Here is a tiny trained network, its code and every weight. The questions are about switching its units off for an input and a class, where a switched-off unit gives its printed mean instead of its output.

import numpy as np


def w(rows, s, z=0):
    codes = np.array(rows[::2]) - 128.0
    scale = np.full(codes.shape[1], s)
    scale[-1] = z or s
    return codes * scale


def f(y):
    return np.maximum(y, 0)


def log_softmax(a):
    a = a - a.max(-1, keepdims=True)
    return a - np.log(np.exp(a).sum(-1, keepdims=True))


def net(x, mask):
    res = np.array(x, float).reshape(1, 3) / 4 @ E
    y = f(res @ A[0][:, :-1].T + A[0][:, -1])
    res = res + np.where(mask, y, B[0][:, -1]) @ B[0][:, :-1]
    return log_softmax(res[-1] @ U[:, :-1].T + U[:, -1])


A, B = {}, {}
E = w([
[34,241,198,78],'x0',
[2,84,74,22],'x1',
[24,144,95,229],'x2',
],0.008)
A[0] = w([
[72,61,72,96,68],'n1',
[152,151,143,155,254],'n2',
[159,146,81,123,94],'n3',
[134,54,70,164,56],'n4',
[174,138,111,75,58],'n5',
[91,178,181,132,37],'n6',
[167,123,115,81,91],'n7',
[148,128,80,126,82],'n8',
[209,125,169,11,57],'n9',
[142,83,99,151,63],'n10',
[99,76,92,76,182],'n11',
[107,201,196,110,140],'n12',
[177,53,66,165,112],'n13',
[104,134,124,167,72],'n14',
[114,169,68,160,69],'n15',
[95,134,110,175,60],'n16',
[174,175,168,175,35],'n17',
[132,49,123,145,59],'n18',
[109,101,105,104,186],'n19',
[150,125,136,92,67],'n20',
[104,157,155,111,60],'n21',
[167,155,176,189,103],'n22',
[160,117,153,170,91],'n23',
[165,182,146,187,64],'n24',
[116,221,156,124,39],'n25',
[29,114,94,252,92],'n26',
[159,132,154,70,66],'n27',
[70,113,104,62,27],'n28',
],0.015,0.0079)
B[0] = w([
[159,110,80,192,201],'n1',
[197,95,100,4,221],'n2',
[115,135,129,147,142],'n3',
[37,138,126,136,182],'n4',
[122,113,159,166,159],'n5',
[67,164,127,151,169],'n6',
[133,119,160,143,164],'n7',
[103,136,129,137,141],'n8',
[130,86,203,164,224],'n9',
[81,143,122,144,157],'n10',
[179,123,93,92,217],'n11',
[79,159,115,67,214],'n12',
[66,187,132,86,221],'n13',
[124,111,146,156,149],'n14',
[121,105,156,149,151],'n15',
[118,91,162,146,157],'n16',
[107,87,81,210,177],'n17',
[67,137,119,143,161],'n18',
[158,121,107,91,188],'n19',
[110,97,143,149,144],'n20',
[85,151,118,150,153],'n21',
[157,112,86,173,198],'n22',
[143,127,96,150,170],'n23',
[131,93,87,189,181],'n24',
[59,163,125,150,174],'n25',
[165,79,218,122,249],'n26',
[116,94,160,155,164],'n27',
[120,94,60,185,189],'n28',
],0.042,0.012)
U = w([
[104,81,62,187,83],'0',
[90,84,240,169,105],'1',
[12,161,129,138,120],'2',
[157,135,116,66,255],'3',
[149,214,166,144,89],'4',
],0.011,0.0099)

Each question gives the input, the list of numbers given to net, and the class t.
The units are the neurons (one row each of A and B). Each row of codes is followed by its name. A weight is (code - 128) times the scale printed after its matrix; where a second scale follows, it is the last column's (A, B and U).
mask holds one flag per neuron, in row order. A switched-off neuron (its flag False) gives its mean, the last column of its row in B, instead of its output. The means were averaged over made-up inputs and are rounded, as every weight is.
A unit's drop is (log p(t) with every unit on - log p(t) with that unit switched off) / (log p(t) with every unit on - log p(t) with every unit switched off).
The circuit of an input: a set's keep is (log p(t) with only the set's units on - log p(t) with every unit switched off) / (log p(t) with every unit on - log p(t) with every unit switched off). Starting from the 12 units with the biggest drops (on a tie, the unit counted first), units are removed one at a time, each time the one whose removal leaves the highest keep (on an exact tie, the one counted first), for as long as the keep stays at least 0.8.
circuit, biggest first: the units of the circuit, biggest drop first
most important unit: the unit with the biggest drop
top k neurons: the k neurons with the biggest drops, biggest first
drop of u: that unit's drop, to one decimal
input [7,3,8], class 1: circuit, biggest first => (n26)
input [8,8,3], class 0: top 3 neurons => (n28 n1 n13)
input [3,-8,-7], class 0: top 2 neurons => (n17 n26)
input [-8,4,6], class 2: top 2 neurons => (n13 n4)
input [8,8,-1], class 0: top 3 neurons => (n28 n1 n13)
input [7,-6,-2], class 2: top 4 neurons => (n12 n25 n6 n1)
input [7,-7,-7], class 0: top 2 neurons => (n26 n17)
input [6,-5,-1], class 2: top 3 neurons => (n12 n25 n1)
input [8,-6,-3], class 2: top 2 neurons => (n12 n25)
input [8,6,-7], class 2: top 4 neurons => (n12 n26 n28 n25)
input [-5,0,5], class 1: top 2 neurons => (n26 n12)
input [-7,4,6], class 2: top 3 neurons => (n13 n4 n9)
input [6,-7,1], class 0: top 4 neurons => (n22 n24 n17 n13)
input [-6,-5,-4], class 2: most important unit => n13
input [-1,-4,5], class 1: top 2 neurons => (n26 n28)
input [5,-8,1], class 0: drop of n4 => 0.0
input [-6,3,6], class 1: drop of n12 => 0.1
input [-3,-3,-2], class 3: drop of n28 => 0.2
